Here is a tiny trained network, its code and every weight. The questions are about switching its units off for an input and a target symbol, where a switched-off unit gives its printed mean instead of its output.

import numpy as np


def w(rows, s, z=0):
    codes = np.array(rows[::2]) - 128.0
    scale = np.full(codes.shape[1], s)
    scale[-1] = z or s
    return codes * scale


def norm(h):
    return h / np.sqrt((h * h).mean(-1, keepdims=True) + 1e-5)


def f(y):
    return y / 2 * (1 + np.tanh(0.7978845608 * (y + 0.044715 * y**3)))


def softmax(a):
    e = np.exp(a - a.max(-1, keepdims=True))
    return e / e.sum(-1, keepdims=True)


def log_softmax(a):
    a = a - a.max(-1, keepdims=True)
    return a - np.log(np.exp(a).sum(-1, keepdims=True))


def net(x, mask):
    ids = ['αβγδεζθμξπστφψω'.index(c) for c in x.split()]
    T = len(ids)
    res = E[ids] + P[:T]
    r = norm(res)
    for j in range(2):
        rows = slice(2 * j, 2 * j + 2)
        q, k, v = (r @ M[0][rows].T for M in (Q, K, V))
        z = softmax(np.where(np.tri(T) > 0, q @ k.T / 2**0.5, -1e9)) @ v
        o = O[0][rows]
        res = res + np.where(mask[j], z, o[:, -1]) @ o[:, :-1]
    y = f(norm(res) @ A[0][:, :-1].T + A[0][:, -1])
    res = res + np.where(mask[2:26], y, B[0][:, -1]) @ B[0][:, :-1]
    return log_softmax(norm(res)[-1] @ U[:, :-1].T + U[:, -1])


Q, K, V, O, A, B = {}, {}, {}, {}, {}, {}
E = w([
[40,115,134],'α',
[21,124,116],'β',
[38,128,116],'γ',
[81,102,177],'δ',
[95,120,152],'ε',
[90,114,161],'ζ',
[83,105,179],'θ',
[38,116,130],'μ',
[226,178,8],'ξ',
[103,125,163],'π',
[77,107,153],'σ',
[106,78,227],'τ',
[31,122,121],'φ',
[111,101,191],'ψ',
[124,212,230],'ω',
],0.015)
P = w([
[158,5,163],'0',
[142,68,190],'1',
[112,119,172],'2',
[110,123,166],'3',
[106,130,159],'4',
[90,145,152],'5',
[107,135,159],'6',
[105,137,152],'7',
[108,138,155],'8',
[107,146,154],'9',
[119,134,162],'10',
[131,140,177],'11',
[151,123,196],'12',
],0.016)
Q[0] = w([
[213,123,97],'H0',
[140,255,241],'H0',
[69,13,174],'H1',
[36,65,127],'H1',
],0.01)
K[0] = w([
[78,159,201],'H0',
[200,252,74],'H0',
[40,117,105],'H1',
[34,127,166],'H1',
],0.013)
V[0] = w([
[53,112,170],'H0',
[7,110,123],'H0',
[208,24,161],'H1',
[62,7,88],'H1',
],0.018)
O[0] = w([
[190,25,182,193],'H0',
[216,57,189,151],'H0',
[85,72,1,109],'H1',
[77,70,183,254],'H1',
],0.012,0.0092)
A[0] = w([
[135,131,114,49],'N0',
[155,254,114,115],'N1',
[175,69,117,150],'N2',
[134,217,81,143],'N3',
[130,133,124,71],'N4',
[36,77,113,252],'N5',
[101,135,82,94],'N6',
[95,188,153,46],'N7',
[102,109,122,102],'N8',
[115,73,127,68],'N9',
[116,71,127,64],'N10',
[175,136,97,40],'N11',
[142,123,135,91],'N12',
[52,108,159,173],'N13',
[145,141,103,75],'N14',
[129,136,128,77],'N15',
[127,156,127,61],'N16',
[136,126,91,199],'N17',
[97,226,121,1],'N18',
[51,185,91,192],'N19',
[123,103,126,82],'N20',
[127,117,160,192],'N21',
[232,146,51,118],'N22',
[128,76,104,128],'N23',
],0.022,0.0049)
B[0] = w([
[145,111,150,112],'N0',
[154,174,80,188],'N1',
[139,191,126,231],'N2',
[155,100,184,182],'N3',
[124,123,135,114],'N4',
[91,62,104,254],'N5',
[107,74,105,141],'N6',
[122,179,232,172],'N7',
[134,105,138,137],'N8',
[172,135,169,181],'N9',
[174,139,166,184],'N10',
[103,136,169,121],'N11',
[128,137,118,132],'N12',
[138,115,194,246],'N13',
[134,108,140,115],'N14',
[126,130,137,116],'N15',
[141,149,125,123],'N16',
[143,114,107,128],'N17',
[91,188,253,197],'N18',
[45,154,145,228],'N19',
[143,137,140,138],'N20',
[133,144,90,217],'N21',
[40,169,208,143],'N22',
[165,157,157,169],'N23',
],0.05,0.0097)
U = w([
[209,4,229,215],'α',
[249,202,176,149],'β',
[223,228,66,217],'γ',
[115,104,105,61],'δ',
[94,122,124,51],'ε',
[101,109,120,61],'ζ',
[114,112,109,68],'θ',
[123,119,98,59],'μ',
[6,12,106,154],'ξ',
[92,127,121,79],'π',
[110,99,117,56],'σ',
[108,96,108,61],'τ',
[123,119,110,46],'φ',
[96,106,148,2],'ψ',
[78,139,129,77],'ω',
],0.011,0.0068)

Each question gives the input, a string of symbols that net reads in full, and the target symbol t.
The units are the heads (2 rows each of Q, K, V and O) and the neurons (one row each of A and B). Each row of codes is followed by its name. A weight is (code - 128) times the scale printed after its matrix; where a second scale follows, it is the last column's (O, A, B and U).
mask holds one flag per unit, heads first, then neurons. A switched-off unit (its flag False) gives its mean, the last column of its rows in O or B, instead of its output. The means were averaged over made-up inputs and are rounded, as every weight is.
A unit's drop is (log p(t) with every unit on - log p(t) with that unit switched off) / (log p(t) with every unit on - log p(t) with every unit switched off).
The circuit of an input: a set's keep is (log p(t) with only the set's units on - log p(t) with every unit switched off) / (log p(t) with every unit on - log p(t) with every unit switched off). Starting from the 12 units with the biggest drops (on a tie, the unit counted first), units are removed one at a time, each time the one whose removal leaves the highest keep (on an exact tie, the one counted first), for as long as the keep stays at least 0.8.
circuit, biggest first: the units of the circuit, biggest drop first
most important unit: the unit with the biggest drop
top k neurons: the k neurons with the biggest drops, biggest first
which heads matter: for each layer, one digit per head in row order, 1 if its drop is at least 0.15 and else 0, layers parted by /
drop of u: that unit's drop, to one decimal
input ξ ω τ, target ξ: circuit, biggest first	(H1; N5)
input ε ω ω σ ω π π, target β: which heads matter	11
input π μ ξ ω δ, target ξ: most important unit	H0
input ψ τ π φ, target α: circuit, biggest first	(N19; N18; N7)
input δ ζ τ δ ε θ ψ τ ζ π ω, target α: circuit, biggest first	(N19; N2; N18)
input β ζ ω π ζ θ ε π ψ τ τ σ ψ, target β: which heads matter	10
input ε π ω ω μ α ω, target γ: top 2 neurons	(N5; N19)
input τ ζ ε δ ω φ, target α: circuit, biggest first	(N19; N18; H0)
input φ π ε ψ ω π π ψ δ π ω μ φ, target β: top 3 neurons	(N5; N2; N3)
input ζ ζ ω α, target α: top 2 neurons	(N19; N18)
input θ ω ω δ π φ ω β ω, target γ: which heads matter	01
input φ π π ω, target α: which heads matter	00
input γ ω ζ ω π ε π γ, target β: which heads matter	11
input ε τ ω ψ π γ, target α: top 3 neurons	(N19; N1; N18)
input ζ θ ε π ψ δ β ζ ζ ω δ ζ ε, target β: top neuron	(N5)
input ξ β π, target ξ: drop of H0	1.1
input ξ μ θ, target ξ: drop of H0	1.1
input ψ φ α, target α: drop of N18	0.1
